Below is a small trained network, with its code and all its weights. Each question gives an input and a class and asks what happens when units are switched off, that is, made to give their printed mean instead of their output.

import numpy as np


def w(rows, s, z=0):
    codes = np.array(rows[::2]) - 128.0
    scale = np.full(codes.shape[1], s)
    scale[-1] = z or s
    return codes * scale


def norm(h):
    return h / np.sqrt((h * h).mean(-1, keepdims=True) + 1e-5)


def f(y):
    return y / 2 * (1 + np.tanh(0.7978845608 * (y + 0.044715 * y**3)))


def log_softmax(a):
    a = a - a.max(-1, keepdims=True)
    return a - np.log(np.exp(a).sum(-1, keepdims=True))


def net(x, mask):
    res = np.array(x, float).reshape(1, 4) / 4 @ E
    u = 0
    for l in range(2):
        y = f(norm(res) @ A[l][:, :-1].T + A[l][:, -1])
        res = res + np.where(mask[u : u + 12], y, B[l][:, -1]) @ B[l][:, :-1]
        u += 12
    return log_softmax(norm(res)[-1] @ U[:, :-1].T + U[:, -1])


A, B = {}, {}
E = w([
[160,205,89],'x0',
[203,96,253],'x1',
[128,130,125],'x2',
[89,213,175],'x3',
],0.0056)
A[0] = w([
[253,235,61,99],'L0N1',
[172,113,135,136],'L0N2',
[206,139,163,130],'L0N3',
[157,104,102,3],'L0N4',
[65,96,144,58],'L0N5',
[2,119,54,201],'L0N6',
[196,182,81,43],'L0N7',
[225,236,85,123],'L0N8',
[104,175,168,46],'L0N9',
[14,175,199,23],'L0N10',
[66,134,83,75],'L0N11',
[211,34,41,150],'L0N12',
],0.0093,0.0048)
B[0] = w([
[96,60,198,186],'L0N1',
[93,180,107,139],'L0N2',
[163,166,128,157],'L0N3',
[43,174,97,108],'L0N4',
[73,117,220,125],'L0N5',
[207,114,220,255],'L0N6',
[126,102,201,130],'L0N7',
[88,72,197,183],'L0N8',
[53,194,74,126],'L0N9',
[48,159,154,158],'L0N10',
[182,148,196,147],'L0N11',
[43,254,227,209],'L0N12',
],0.0085,0.0062)
A[1] = w([
[73,184,147,177],'L1N1',
[182,143,175,76],'L1N2',
[162,62,38,253],'L1N3',
[100,182,55,45],'L1N4',
[52,102,145,160],'L1N5',
[20,118,71,231],'L1N6',
[105,176,137,139],'L1N7',
[139,168,125,83],'L1N8',
[79,185,88,224],'L1N9',
[246,101,135,70],'L1N10',
[72,52,102,236],'L1N11',
[224,149,178,134],'L1N12',
],0.013,0.0066)
B[1] = w([
[171,173,128,223],'L1N1',
[78,107,32,190],'L1N2',
[56,196,211,116],'L1N3',
[153,55,142,120],'L1N4',
[165,125,184,182],'L1N5',
[137,205,215,145],'L1N6',
[124,162,154,167],'L1N7',
[77,170,113,120],'L1N8',
[203,150,177,157],'L1N9',
[34,174,186,156],'L1N10',
[177,130,250,150],'L1N11',
[64,129,92,254],'L1N12',
],0.011,0.0078)
U = w([
[37,174,108,190],'0',
[134,205,177,197],'1',
[138,114,195,219],'2',
[80,173,169,155],'3',
[170,115,164,46],'4',
[172,108,41,2],'5',
[137,100,4,2],'6',
[195,59,69,2],'7',
],0.016,0.0071)

Each question gives the input, the list of numbers given to net, and the class t.
The units are the neurons (one row each of A and B). Each row of codes is followed by its name. A weight is (code - 128) times the scale printed after its matrix; where a second scale follows, it is the last column's (A, B and U).
mask holds one flag per neuron, layer by layer. A switched-off neuron (its flag False) gives its mean, the last column of its row in B, instead of its output. The means were averaged over made-up inputs and are rounded, as every weight is.
A unit's drop is (log p(t) with every unit on - log p(t) with that unit switched off) / (log p(t) with every unit on - log p(t) with every unit switched off).
The circuit of an input: a set's keep is (log p(t) with only the set's units on - log p(t) with every unit switched off) / (log p(t) with every unit on - log p(t) with every unit switched off). Starting from the 12 units with the biggest drops (on a tie, the unit counted first), units are removed one at a time, each time the one whose removal leaves the highest keep (on an exact tie, the one counted first), for as long as the keep stays at least 0.8.
circuit, biggest first: the units of the circuit, biggest drop first
top k neurons: the k neurons with the biggest drops, biggest first
top k neurons in layer l: the k neurons of layer l with the biggest drops, biggest first
drop when u is switched off: that unit's drop, to one decimal
input [8,-3,5,-7], class 2: circuit, biggest first -> [L0N1]
input [-8,-4,-1,5], class 2: circuit, biggest first -> [L0N12; L0N6]
input [-6,3,3,-6], class 1: top 2 neurons -> [L0N6; L0N12]
input [7,-4,5,-6], class 2: circuit, biggest first -> [L0N1; L0N8]
input [0,-4,-1,2], class 0: top 2 neurons -> [L1N12; L1N2]
input [8,4,-7,1], class 2: top 2 neurons in layer 0 -> [L0N1; L0N8]
input [-8,-7,-5,7], class 2: top 3 neurons -> [L0N10; L0N5; L0N12]
input [7,-6,-7,0], class 2: top 3 neurons -> [L0N1; L0N8; L0N3]
input [-3,3,-5,-5], class 1: top 2 neurons -> [L0N12; L0N6]
input [7,7,7,-3], class 0: top 2 neurons -> [L0N3; L1N12]
input [-6,-6,7,-8], class 1: top 3 neurons in layer 0 -> [L0N12; L0N1; L0N8]
input [-3,0,-5,-7], class 1: drop when L0N12 is switched off -> 0.4
input [-8,0,-2,-8], class 1: drop when L0N12 is switched off -> 0.3
input [0,4,-6,-8], class 1: drop when L0N6 is switched off -> 0.3
